Here is a tiny trained network, its code and every weight. The questions are about switching its units off for an input and a class, where a switched-off unit gives its printed mean instead of its output.

import numpy as np


def w(rows, s, z=0):
    codes = np.array(rows[::2]) - 128.0
    scale = np.full(codes.shape[1], s)
    scale[-1] = z or s
    return codes * scale


def norm(h):
    return h / np.sqrt((h * h).mean(-1, keepdims=True) + 1e-5)


def f(y):
    return y / 2 * (1 + np.tanh(0.7978845608 * (y + 0.044715 * y**3)))


def log_softmax(a):
    a = a - a.max(-1, keepdims=True)
    return a - np.log(np.exp(a).sum(-1, keepdims=True))


def net(x, mask):
    res = np.array(x, float).reshape(1, 2) / 4 @ E
    u = 0
    for l in range(3):
        y = f(norm(res) @ A[l][:, :-1].T + A[l][:, -1])
        res = res + np.where(mask[u : u + 6], y, B[l][:, -1]) @ B[l][:, :-1]
        u += 6
    return log_softmax(norm(res)[-1] @ U[:, :-1].T + U[:, -1])


A, B = {}, {}
E = w([
[73,178,23,79,111,211,162,177],'x0',
[159,254,192,84,83,45,118,93],'x1',
],0.0092)
A[0] = w([
[156,254,126,72,16,157,182,99,194],'0.n1',
[66,178,17,123,161,104,214,167,100],'0.n2',
[177,142,223,220,155,13,31,88,38],'0.n3',
[136,66,62,161,226,230,129,108,2],'0.n4',
[51,123,148,115,51,173,203,83,159],'0.n5',
[216,171,131,130,124,148,154,150,7],'0.n6',
],0.0071,0.0045)
B[0] = w([
[121,202,56,106,53,171,115,207,239],'0.n1',
[139,63,149,67,126,113,89,196,198],'0.n2',
[203,79,204,92,98,147,122,255,255],'0.n3',
[50,153,75,149,254,155,181,92,195],'0.n4',
[183,165,213,154,136,143,80,174,153],'0.n5',
[143,181,23,201,61,163,107,105,116],'0.n6',
],0.0089,0.0087)
A[1] = w([
[122,248,170,73,53,94,94,136,2],'1.n1',
[88,90,99,194,182,53,135,66,62],'1.n2',
[70,97,60,138,199,148,103,146,117],'1.n3',
[123,80,57,158,120,152,40,93,44],'1.n4',
[85,163,69,134,150,107,169,111,81],'1.n5',
[49,99,96,157,228,146,204,53,13],'1.n6',
],0.011,0.0062)
B[1] = w([
[70,226,101,203,132,75,179,74,237],'1.n1',
[96,137,87,98,108,180,153,166,168],'1.n2',
[156,143,117,185,128,170,179,126,255],'1.n3',
[127,132,132,242,174,140,215,118,127],'1.n4',
[136,58,194,111,126,101,101,146,148],'1.n5',
[178,136,115,186,149,105,216,2,247],'1.n6',
],0.014,0.0077)
A[2] = w([
[117,176,173,149,117,141,100,171,216],'2.n1',
[68,212,60,160,97,130,172,170,205],'2.n2',
[188,44,198,109,117,143,134,166,119],'2.n3',
[86,208,80,52,9,71,87,117,3],'2.n4',
[141,97,102,86,92,64,90,159,130],'2.n5',
[227,161,193,123,94,161,87,32,225],'2.n6',
],0.013,0.0053)
B[2] = w([
[72,133,77,135,118,168,167,76,193],'2.n1',
[124,148,176,96,79,71,36,99,249],'2.n2',
[132,103,174,53,144,65,52,190,189],'2.n3',
[250,118,221,229,175,23,214,29,203],'2.n4',
[219,110,147,164,193,95,151,81,151],'2.n5',
[95,43,46,96,177,233,72,189,167],'2.n6',
],0.014,0.016)
U = w([
[182,224,225,160,79,8,90,29,228],'0',
[33,196,55,69,24,235,40,196,169],'1',
[164,65,66,220,210,213,203,53,235],'2',
[193,28,208,47,210,55,31,191,228],'3',
[41,97,66,45,87,69,197,131,4],'4',
[79,76,85,15,56,102,198,103,4],'5',
[48,99,78,31,107,95,164,97,4],'6',
[43,82,57,46,90,70,168,104,4],'7',
],0.017,0.011)

Each question gives the input, the list of numbers given to net, and the class t.
The units are the neurons (one row each of A and B). Each row of codes is followed by its name. A weight is (code - 128) times the scale printed after its matrix; where a second scale follows, it is the last column's (A, B and U).
mask holds one flag per neuron, layer by layer. A switched-off neuron (its flag False) gives its mean, the last column of its row in B, instead of its output. The means were averaged over made-up inputs and are rounded, as every weight is.
A unit's drop is (log p(t) with every unit on - log p(t) with that unit switched off) / (log p(t) with every unit on - log p(t) with every unit switched off).
The circuit of an input: a set's keep is (log p(t) with only the set's units on - log p(t) with every unit switched off) / (log p(t) with every unit on - log p(t) with every unit switched off). Starting from the 12 units with the biggest drops (on a tie, the unit counted first), units are removed one at a time, each time the one whose removal leaves the highest keep (on an exact tie, the one counted first), for as long as the keep stays at least 0.8.
circuit, biggest first: the units of the circuit, biggest drop first
top k neurons: the k neurons with the biggest drops, biggest first
drop of u: that unit's drop, to one decimal
input [7,-1], class 1: top 2 neurons : 2.n4, 1.n1
input [6,-3], class 1: top 2 neurons : 2.n4, 0.n2
input [-8,-8], class 2: circuit, biggest first : 2.n2
input [-3,-3], class 2: top 2 neurons : 0.n4, 0.n2
input [8,-4], class 1: top 2 neurons : 2.n4, 0.n2
input [5,-3], class 2: top 2 neurons : 0.n4, 0.n1
input [3,-1], class 1: top 2 neurons : 2.n4, 0.n3
input [-4,4], class 3: top 2 neurons : 0.n3, 1.n3
input [-3,2], class 3: drop of 0.n3 : 1.2
input [8,-2], class 1: drop of 2.n4 : 0.3
input [6,-2], class 1: drop of 2.n4 : 0.7
